Below is a small trained network, with its code and all its weights. Each question gives an input and a target symbol and asks what happens when units are switched off, that is, made to give their printed mean instead of their output.

import numpy as np


def w(rows, s, z=0):
    codes = np.array(rows[::2]) - 128.0
    scale = np.full(codes.shape[1], s)
    scale[-1] = z or s
    return codes * scale


def f(y):
    return y / 2 * (1 + np.tanh(0.7978845608 * (y + 0.044715 * y**3)))


def softmax(a):
    e = np.exp(a - a.max(-1, keepdims=True))
    return e / e.sum(-1, keepdims=True)


def log_softmax(a):
    a = a - a.max(-1, keepdims=True)
    return a - np.log(np.exp(a).sum(-1, keepdims=True))


def net(x, mask):
    ids = ['Θαβδλτ'.index(c) for c in x.split()]
    T = len(ids)
    res = E[ids] + P[:T]
    u = 0
    for l in range(2):
        r = res
        for j in range(3):
            rows = slice(4 * j, 4 * j + 4)
            q, k, v = (r @ M[l][rows].T for M in (Q, K, V))
            z = softmax(np.where(np.tri(T) > 0, q @ k.T / 4**0.5, -1e9)) @ v
            o = O[l][rows]
            res = res + np.where(mask[u + j], z, o[:, -1]) @ o[:, :-1]
        u += 3
        y = f(res @ A[l][:, :-1].T + A[l][:, -1])
        res = res + np.where(mask[u : u + 16], y, B[l][:, -1]) @ B[l][:, :-1]
        u += 16
    return log_softmax(res[-1] @ U[:, :-1].T + U[:, -1])


Q, K, V, O, A, B = {}, {}, {}, {}, {}, {}
E = w([
[162,109,148],'Θ',
[13,105,2],'α',
[178,149,166],'β',
[94,191,158],'δ',
[128,98,93],'λ',
[61,151,185],'τ',
],0.012)
P = w([
[74,129,206],'0',
[177,156,104],'1',
[45,10,116],'2',
[173,190,86],'3',
[28,1,113],'4',
[145,219,91],'5',
],0.0089)
Q[0] = w([
[156,70,144],'L0H0',
[156,59,117],'L0H0',
[150,51,121],'L0H0',
[157,148,60],'L0H0',
[115,136,200],'L0H1',
[129,130,234],'L0H1',
[214,170,129],'L0H1',
[152,191,183],'L0H1',
[134,216,170],'L0H2',
[186,192,120],'L0H2',
[78,3,124],'L0H2',
[153,242,115],'L0H2',
],0.011)
K[0] = w([
[139,26,99],'L0H0',
[117,57,85],'L0H0',
[134,86,102],'L0H0',
[46,183,14],'L0H0',
[70,133,2],'L0H1',
[31,127,1],'L0H1',
[64,194,193],'L0H1',
[42,156,112],'L0H1',
[191,117,98],'L0H2',
[178,93,34],'L0H2',
[60,173,201],'L0H2',
[200,79,88],'L0H2',
],0.0085)
V[0] = w([
[108,131,75],'L0H0',
[118,57,151],'L0H0',
[158,254,132],'L0H0',
[186,182,209],'L0H0',
[203,144,152],'L0H1',
[83,36,49],'L0H1',
[247,136,172],'L0H1',
[160,115,112],'L0H1',
[74,232,154],'L0H2',
[180,83,102],'L0H2',
[103,128,105],'L0H2',
[139,91,66],'L0H2',
],0.0085)
O[0] = w([
[140,135,15,175],'L0H0',
[4,113,149,142],'L0H0',
[246,105,148,70],'L0H0',
[163,93,216,11],'L0H0',
[231,124,128,47],'L0H1',
[84,173,129,182],'L0H1',
[240,83,138,2],'L0H1',
[185,176,197,95],'L0H1',
[161,234,30,200],'L0H2',
[155,65,158,58],'L0H2',
[120,125,112,161],'L0H2',
[116,2,103,112],'L0H2',
],0.0053,0.0045)
A[0] = w([
[62,103,168,85],'L0N0',
[217,206,95,16],'L0N1',
[203,207,134,10],'L0N2',
[203,169,156,26],'L0N3',
[191,130,184,69],'L0N4',
[124,182,202,219],'L0N5',
[83,91,164,125],'L0N6',
[138,59,254,102],'L0N7',
[165,108,205,83],'L0N8',
[68,205,103,211],'L0N9',
[106,140,193,117],'L0N10',
[173,143,213,249],'L0N11',
[217,167,190,1],'L0N12',
[104,112,134,46],'L0N13',
[126,184,119,208],'L0N14',
[80,112,194,90],'L0N15',
],0.0088,0.0033)
B[0] = w([
[84,108,155,157],'L0N0',
[55,30,123,131],'L0N1',
[56,33,77,129],'L0N2',
[108,2,111,127],'L0N3',
[148,41,151,126],'L0N4',
[201,153,139,151],'L0N5',
[43,98,189,142],'L0N6',
[148,72,215,128],'L0N7',
[153,37,166,125],'L0N8',
[135,162,114,254],'L0N9',
[160,137,158,133],'L0N10',
[202,101,138,139],'L0N11',
[154,37,103,130],'L0N12',
[94,116,144,129],'L0N13',
[151,181,119,167],'L0N14',
[102,124,210,138],'L0N15',
],0.008,0.013)
Q[1] = w([
[200,209,104],'L1H0',
[46,140,143],'L1H0',
[106,173,162],'L1H0',
[78,132,123],'L1H0',
[127,254,154],'L1H1',
[134,140,163],'L1H1',
[152,220,142],'L1H1',
[125,224,118],'L1H1',
[149,116,127],'L1H2',
[98,90,141],'L1H2',
[150,180,103],'L1H2',
[54,142,109],'L1H2',
],0.0081)
K[1] = w([
[62,159,85],'L1H0',
[168,145,203],'L1H0',
[126,134,165],'L1H0',
[155,187,174],'L1H0',
[3,88,45],'L1H1',
[154,142,78],'L1H1',
[91,186,5],'L1H1',
[29,190,48],'L1H1',
[121,112,177],'L1H2',
[78,142,123],'L1H2',
[213,105,88],'L1H2',
[81,228,41],'L1H2',
],0.0069)
V[1] = w([
[178,51,254],'L1H0',
[105,203,199],'L1H0',
[111,68,19],'L1H0',
[182,153,95],'L1H0',
[112,143,168],'L1H1',
[159,107,215],'L1H1',
[187,146,153],'L1H1',
[64,123,67],'L1H1',
[144,161,83],'L1H2',
[114,120,99],'L1H2',
[111,91,74],'L1H2',
[56,108,150],'L1H2',
],0.0085)
O[1] = w([
[120,171,252,7],'L1H0',
[255,102,171,182],'L1H0',
[14,118,8,125],'L1H0',
[108,181,37,109],'L1H0',
[128,120,177,133],'L1H1',
[99,125,202,18],'L1H1',
[66,146,163,44],'L1H1',
[164,85,61,249],'L1H1',
[121,143,168,167],'L1H2',
[124,108,186,155],'L1H2',
[175,92,204,155],'L1H2',
[100,12,144,166],'L1H2',
],0.0054,0.015)
A[1] = w([
[180,224,85,180],'L1N0',
[112,197,80,127],'L1N1',
[106,91,83,87],'L1N2',
[74,245,132,75],'L1N3',
[129,163,108,123],'L1N4',
[81,80,76,105],'L1N5',
[200,209,142,91],'L1N6',
[168,22,157,49],'L1N7',
[79,86,83,53],'L1N8',
[1,45,127,194],'L1N9',
[201,173,132,171],'L1N10',
[127,114,86,129],'L1N11',
[149,14,143,80],'L1N12',
[41,144,169,185],'L1N13',
[86,91,190,161],'L1N14',
[116,86,204,1],'L1N15',
],0.0076,0.008)
B[1] = w([
[142,160,106,246],'L1N0',
[111,145,128,207],'L1N1',
[138,159,137,221],'L1N2',
[67,204,18,142],'L1N3',
[99,131,124,154],'L1N4',
[141,137,146,249],'L1N5',
[140,106,79,163],'L1N6',
[23,174,35,139],'L1N7',
[136,142,134,213],'L1N8',
[151,74,143,226],'L1N9',
[170,118,137,183],'L1N10',
[114,167,168,221],'L1N11',
[32,147,10,152],'L1N12',
[149,109,173,164],'L1N13',
[118,121,155,170],'L1N14',
[103,179,143,153],'L1N15',
],0.011,0.014)
U = w([
[158,111,182,153],'Θ',
[56,71,92,90],'α',
[59,180,131,1],'β',
[92,210,88,47],'δ',
[163,32,153,252],'λ',
[254,99,155,188],'τ',
],0.0076,0.0038)

Each question gives the input, a string of symbols that net reads in full, and the target symbol t.
The units are the heads (4 rows each of Q, K, V and O) and the neurons (one row each of A and B). Each row of codes is followed by its name. A weight is (code - 128) times the scale printed after its matrix; where a second scale follows, it is the last column's (O, A, B and U).
mask holds one flag per unit, layer by layer, with each layer's heads first. A switched-off unit (its flag False) gives its mean, the last column of its rows in O or B, instead of its output. The means were averaged over made-up inputs and are rounded, as every weight is.
A unit's drop is (log p(t) with every unit on - log p(t) with that unit switched off) / (log p(t) with every unit on - log p(t) with every unit switched off).
The circuit of an input: a set's keep is (log p(t) with only the set's units on - log p(t) with every unit switched off) / (log p(t) with every unit on - log p(t) with every unit switched off). Starting from the 12 units with the biggest drops (on a tie, the unit counted first), units are removed one at a time, each time the one whose removal leaves the highest keep (on an exact tie, the one counted first), for as long as the keep stays at least 0.8.
circuit, biggest first: the units of the circuit, biggest drop first
top k neurons: the k neurons with the biggest drops, biggest first
top k neurons in layer l: the k neurons of layer l with the biggest drops, biggest first
drop when u is switched off: that unit's drop, to one decimal
input δ α α β Θ, target δ: circuit, biggest first	[L0H2 L1N9]
input α α λ β, target δ: circuit, biggest first	[L1H0 L1N9]
input α δ α Θ, target δ: circuit, biggest first	[L1H0 L1N9]
input δ Θ λ, target δ: circuit, biggest first	[L0H2 L1H2 L1N9]
input δ Θ τ δ, target τ: circuit, biggest first	[L0H0 L1H0]
input β α β Θ β, target β: top 2 neurons in layer 1	[L1N3 L1N15]
input β δ τ, target β: top 2 neurons	[L1N3 L1N15]
input β Θ Θ, target β: top 2 neurons in layer 1	[L1N3 L1N15]
input β λ β Θ δ, target β: top neuron in layer 1	[L1N3]
input α α λ, target α: top 2 neurons in layer 1	[L1N12 L1N9]
input β α Θ, target β: top 2 neurons	[L1N3 L0N12]
input α Θ β α λ, target α: top 2 neurons	[L1N12 L1N7]
input α α Θ Θ β, target α: top 2 neurons in layer 1	[L1N12 L1N7]
input Θ λ β δ β, target Θ: top 2 neurons	[L0N9 L0N7]
input α α δ Θ δ, target α: top 2 neurons in layer 1	[L1N12 L1N10]
input Θ δ Θ τ λ, target Θ: top neuron in layer 0	[L0N7]
input λ β τ, target λ: top 3 neurons in layer 1	[L1N9 L1N13 L1N11]
input Θ τ α, target Θ: top 2 neurons	[L0N7 L1N13]
input β Θ λ, target β: drop when L1N15 is switched off	0.1
input α β Θ β Θ, target α: drop when L1N12 is switched off	0.4
input τ α δ λ β, target τ: drop when L0H2 is switched off	0.5
input Θ α α α λ, target Θ: top neuron	[L1N13]
input λ Θ Θ, target λ: top 2 neurons	[L1N9 L1N13]
